Below are the code and all the weights of a small trained network. Each question names an input and a target symbol and asks about switching units off, where a switched-off unit gives its printed mean instead of its output.

import numpy as np


def w(rows, s, z=0):
    codes = np.array(rows[::2]) - 128.0
    scale = np.full(codes.shape[1], s)
    scale[-1] = z or s
    return codes * scale


def f(y):
    return y / 2 * (1 + np.tanh(0.7978845608 * (y + 0.044715 * y**3)))


def softmax(a):
    e = np.exp(a - a.max(-1, keepdims=True))
    return e / e.sum(-1, keepdims=True)


def log_softmax(a):
    a = a - a.max(-1, keepdims=True)
    return a - np.log(np.exp(a).sum(-1, keepdims=True))


def net(x, mask):
    ids = ['ΓΦαβεζλω'.index(c) for c in x.split()]
    T = len(ids)
    res = E[ids] + P[:T]
    q, k, v = (res @ M[0].T for M in (Q, K, V))
    z = softmax(np.where(np.tri(T) > 0, q @ k.T / 3**0.5, -1e9)) @ v
    res = res + np.where(mask[0], z, O[0][:, -1]) @ O[0][:, :-1]
    y = f(res @ A[0][:, :-1].T + A[0][:, -1])
    res = res + np.where(mask[1:9], y, B[0][:, -1]) @ B[0][:, :-1]
    return log_softmax(res[-1] @ U[:, :-1].T + U[:, -1])


Q, K, V, O, A, B = {}, {}, {}, {}, {}, {}
E = w([
[37,135,62,83,115,160],'Γ',
[139,76,132,123,149,206],'Φ',
[42,136,112,136,112,214],'α',
[35,177,151,52,44,169],'β',
[169,6,126,123,177,93],'ε',
[46,48,169,144,94,143],'ζ',
[129,96,119,49,114,43],'λ',
[178,143,254,116,153,130],'ω',
],0.019)
P = w([
[112,131,105,66,155,155],'0',
[93,106,156,59,127,145],'1',
[88,118,149,83,111,129],'2',
[133,115,147,88,103,126],'3',
[139,116,156,102,93,114],'4',
[150,118,149,114,58,129],'5',
[184,127,147,126,49,121],'6',
[152,138,160,146,33,107],'7',
[177,131,152,149,2,127],'8',
],0.015)
Q[0] = w([
[98,75,77,188,108,173],'H1',
[72,208,21,216,138,130],'H1',
[143,31,166,53,2,150],'H1',
],0.0084)
K[0] = w([
[148,143,72,61,97,148],'H1',
[111,85,43,64,218,254],'H1',
[224,126,137,192,21,88],'H1',
],0.0096)
V[0] = w([
[252,134,91,51,122,2],'H1',
[103,39,41,171,106,89],'H1',
[1,187,62,51,51,71],'H1',
],0.0091)
O[0] = w([
[56,143,177,124,207,112,255],'H1',
[199,155,202,6,162,199,40],'H1',
[157,212,209,205,96,123,181],'H1',
],0.011,0.0082)
A[0] = w([
[167,143,147,203,161,159,106],'N1',
[109,136,112,174,237,155,124],'N2',
[107,135,174,94,144,79,253],'N3',
[173,133,254,47,93,158,107],'N4',
[30,146,119,140,118,220,126],'N5',
[192,196,72,145,103,198,16],'N6',
[136,147,10,108,117,130,179],'N7',
[146,101,162,186,106,78,53],'N8',
],0.0091,0.0031)
B[0] = w([
[106,200,80,125,111,84,142],'N1',
[162,108,165,148,66,99,148],'N2',
[158,39,165,227,122,198,231],'N3',
[239,154,46,31,91,89,251],'N4',
[183,60,165,107,216,54,187],'N5',
[116,114,17,156,254,109,153],'N6',
[128,192,229,198,144,218,160],'N7',
[43,239,152,117,142,158,167],'N8',
],0.0074,0.013)
U = w([
[167,155,78,85,187,26,70],'Γ',
[111,125,160,94,122,253,203],'Φ',
[205,113,96,173,123,149,121],'α',
[160,167,151,197,73,89,2],'β',
[135,90,113,17,160,87,96],'ε',
[215,71,79,120,30,77,63],'ζ',
[211,118,235,119,116,61,164],'λ',
[100,63,156,189,126,70,201],'ω',
],0.0065,0.005)

Each question gives the input, a string of symbols that net reads in full, and the target symbol t.
The units are the heads (3 rows each of Q, K, V and O) and the neurons (one row each of A and B). Each row of codes is followed by its name. A weight is (code - 128) times the scale printed after its matrix; where a second scale follows, it is the last column's (O, A, B and U).
mask holds one flag per unit, heads first, then neurons. A switched-off unit (its flag False) gives its mean, the last column of its rows in O or B, instead of its output. The means were averaged over made-up inputs and are rounded, as every weight is.
A unit's drop is (log p(t) with every unit on - log p(t) with that unit switched off) / (log p(t) with every unit on - log p(t) with every unit switched off).
The circuit of an input: a set's keep is (log p(t) with only the set's units on - log p(t) with every unit switched off) / (log p(t) with every unit on - log p(t) with every unit switched off). Starting from all 9 units, units are removed one at a time, each time the one whose removal leaves the highest keep (on an exact tie, the one counted first), for as long as the keep stays at least 0.8.
circuit, biggest first: the units of the circuit, biggest drop first
most important unit: the unit with the biggest drop
k most important neurons: the k neurons with the biggest drops, biggest first
drop when u is switched off: that unit's drop, to one decimal
input λ ζ α ω Φ ω α λ, target ω: most important unit -> N4
input ω Φ ω ω β ω α ω β, target ω: 2 most important neurons -> [N4, N5]
input β ε β, target ε: 2 most important neurons -> [N4, N5]
input ε Φ Φ ζ, target ζ: circuit, biggest first -> [H1, N4]
input λ ζ α ω ω ε, target ω: circuit, biggest first -> [H1, N4]
input α α α Γ, target α: circuit, biggest first -> [H1, N6]
input λ Γ λ ε λ ε ζ Φ, target ζ: circuit, biggest first -> [H1, N4, N8]
input Φ λ λ λ β Φ β Φ, target β: circuit, biggest first -> [H1, N1]
input λ λ Φ λ λ λ λ Γ, target λ: circuit, biggest first -> [H1, N5]
input β λ Γ λ, target λ: 2 most important neurons -> [N3, N4]
input λ Γ Γ Γ ω Γ Γ Φ Φ, target Φ: circuit, biggest first -> [N7, H1, N4]
input Γ Γ α, target Γ: 2 most important neurons -> [N6, N3]
input Γ ω ε ε Γ, target ε: 2 most important neurons -> [N5, N3]
input β Γ α Γ ω λ ε, target ω: most important unit -> N4
input Γ λ ω λ ω, target ω: drop when H1 is switched off -> 1.2
input ω λ λ λ ω λ Γ ζ, target λ: drop when N7 is switched off -> 0.0
input ζ ω Γ Φ Γ ε Φ, target ε: drop when N7 is switched off -> 0.0
input Φ λ ε λ β ζ β, target ζ: 2 most important neurons -> [N4, N7]
